Below are the code and all the weights of a small trained network. Each question names an input and a class and asks about switching units off, where a switched-off unit gives its printed mean instead of its output.

import numpy as np


def w(rows, s, z=0):
    codes = np.array(rows[::2]) - 128.0
    scale = np.full(codes.shape[1], s)
    scale[-1] = z or s
    return codes * scale


def f(y):
    return np.maximum(y, 0)


def log_softmax(a):
    a = a - a.max(-1, keepdims=True)
    return a - np.log(np.exp(a).sum(-1, keepdims=True))


def net(x, mask):
    res = np.array(x, float).reshape(1, 6) / 4 @ E
    y = f(res @ A[0][:, :-1].T + A[0][:, -1])
    res = res + np.where(mask, y, B[0][:, -1]) @ B[0][:, :-1]
    return log_softmax(res[-1] @ U[:, :-1].T + U[:, -1])


A, B = {}, {}
E = w([
[199,101,103,81,96,211,106],'x0',
[196,54,102,66,174,102,134],'x1',
[157,144,240,18,90,120,134],'x2',
[83,110,125,1,170,125,56],'x3',
[166,226,126,80,154,176,120],'x4',
[125,132,203,192,129,172,73],'x5',
],0.0091)
A[0] = w([
[182,72,132,120,3,156,106,164],'n0',
[140,173,123,171,102,96,184,115],'n1',
[187,124,67,89,155,129,145,168],'n2',
[138,96,103,179,166,108,140,91],'n3',
[113,41,118,172,123,67,147,133],'n4',
[114,76,165,103,148,102,59,164],'n5',
[100,155,99,94,112,116,115,184],'n6',
[118,180,120,187,121,195,104,153],'n7',
[84,218,128,129,88,128,141,176],'n8',
[158,152,115,172,104,115,188,133],'n9',
[123,131,73,99,190,142,103,94],'n10',
[133,189,113,211,101,171,81,131],'n11',
[115,152,114,83,69,157,194,254],'n12',
[171,87,145,119,42,183,77,184],'n13',
[155,146,128,182,109,137,203,136],'n14',
[49,124,127,147,133,126,97,165],'n15',
[104,111,136,82,161,155,99,99],'n16',
[120,134,188,157,90,120,163,118],'n17',
[210,212,160,83,159,176,111,139],'n18',
[42,76,117,161,119,72,116,185],'n19',
],0.012,0.0061)
B[0] = w([
[158,5,111,148,134,97,78,212],'n0',
[149,157,93,105,97,144,193,199],'n1',
[194,121,169,126,95,128,134,214],'n2',
[136,162,70,139,139,162,110,191],'n3',
[108,137,112,213,132,142,103,230],'n4',
[105,162,117,168,115,157,193,199],'n5',
[145,113,152,93,108,96,166,185],'n6',
[77,95,253,189,190,150,118,218],'n7',
[101,128,116,69,144,53,97,213],'n8',
[167,125,96,103,86,169,186,203],'n9',
[165,120,234,117,155,136,194,181],'n10',
[105,154,185,130,169,175,147,227],'n11',
[153,72,191,82,140,53,131,226],'n12',
[117,40,98,155,98,115,105,217],'n13',
[156,135,142,131,94,162,217,213],'n14',
[84,139,137,124,145,113,152,199],'n15',
[150,115,78,121,88,130,184,176],'n16',
[139,128,196,112,124,144,205,186],'n17',
[78,73,97,137,119,103,121,236],'n18',
[39,143,100,150,158,103,134,247],'n19',
],0.011)
U = w([
[107,123,117,56,144,58,88,78],'0',
[72,92,169,173,192,121,109,181],'1',
[250,92,151,91,95,131,161,183],'2',
[145,150,114,98,121,168,97,41],'3',
[113,91,70,157,93,128,122,59],'4',
[163,177,100,162,147,173,127,3],'5',
[89,167,145,117,141,127,176,212],'6',
[148,126,78,168,158,116,87,128],'7',
],0.013,0.0041)

Each question gives the input, the list of numbers given to net, and the class t.
The units are the neurons (one row each of A and B). Each row of codes is followed by its name. A weight is (code - 128) times the scale printed after its matrix; where a second scale follows, it is the last column's (A, B and U).
mask holds one flag per neuron, in row order. A switched-off neuron (its flag False) gives its mean, the last column of its row in B, instead of its output. The means were averaged over made-up inputs and are rounded, as every weight is.
A unit's drop is (log p(t) with every unit on - log p(t) with that unit switched off) / (log p(t) with every unit on - log p(t) with every unit switched off).
The circuit of an input: a set's keep is (log p(t) with only the set's units on - log p(t) with every unit switched off) / (log p(t) with every unit on - log p(t) with every unit switched off). Starting from the 12 units with the biggest drops (on a tie, the unit counted first), units are removed one at a time, each time the one whose removal leaves the highest keep (on an exact tie, the one counted first), for as long as the keep stays at least 0.8.
units of the circuit, in order: the units of the circuit, biggest drop first
unit that matters most: the unit with the biggest drop
k most important neurons: the k neurons with the biggest drops, biggest first
drop when u is switched off: that unit's drop, to one decimal
input [2,-4,-1,-2,4,-5], class 2: 2 most important neurons -> (n19 n12)
input [0,-1,2,7,1,-2], class 2: units of the circuit, in order -> (n19)
input [-5,-7,-5,5,2,-7], class 0: units of the circuit, in order -> (n8 n4)
input [6,-1,-1,8,-7,-3], class 4: units of the circuit, in order -> (n7 n13)
input [-1,8,-1,-3,-8,3], class 4: units of the circuit, in order -> (n7 n12)
input [-6,-7,7,3,-5,0], class 6: units of the circuit, in order -> (n0 n7)
input [-4,-1,2,-5,1,-1], class 2: units of the circuit, in order -> (n19 n9)
input [0,6,-4,2,-7,-2], class 7: units of the circuit, in order -> (n7 n3 n18 n4)
input [1,-8,-3,-5,-2,-2], class 6: 3 most important neurons -> (n1 n14 n9)
input [-1,8,-8,-1,-1,4], class 7: units of the circuit, in order -> (n3 n7)
input [2,-3,-5,-5,8,-5], class 2: 4 most important neurons -> (n19 n9 n2 n12)
input [-6,-3,3,5,1,0], class 0: units of the circuit, in order -> (n8 n7)
input [8,2,-1,-7,3,7], class 1: 3 most important neurons -> (n7 n11 n18)
input [0,5,-1,2,-7,-5], class 7: 2 most important neurons -> (n7 n11)
input [-3,2,6,-7,-7,4], class 2: unit that matters most -> n17
input [-3,6,2,5,3,5], class 2: 2 most important neurons -> (n19 n7)
input [-8,1,1,8,5,3], class 6: 3 most important neurons -> (n5 n0 n12)
input [2,1,-2,0,-1,0], class 4: 2 most important neurons -> (n7 n11)
input [-2,-1,-8,-3,4,0], class 6: drop when n1 is switched off -> 0.3
input [5,-2,4,-2,4,2], class 1: unit that matters most -> n18
input [5,-3,-7,2,8,-3], class 1: drop when n14 is switched off -> 0.1
input [6,-8,5,4,5,5], class 1: drop when n7 is switched off -> 0.6
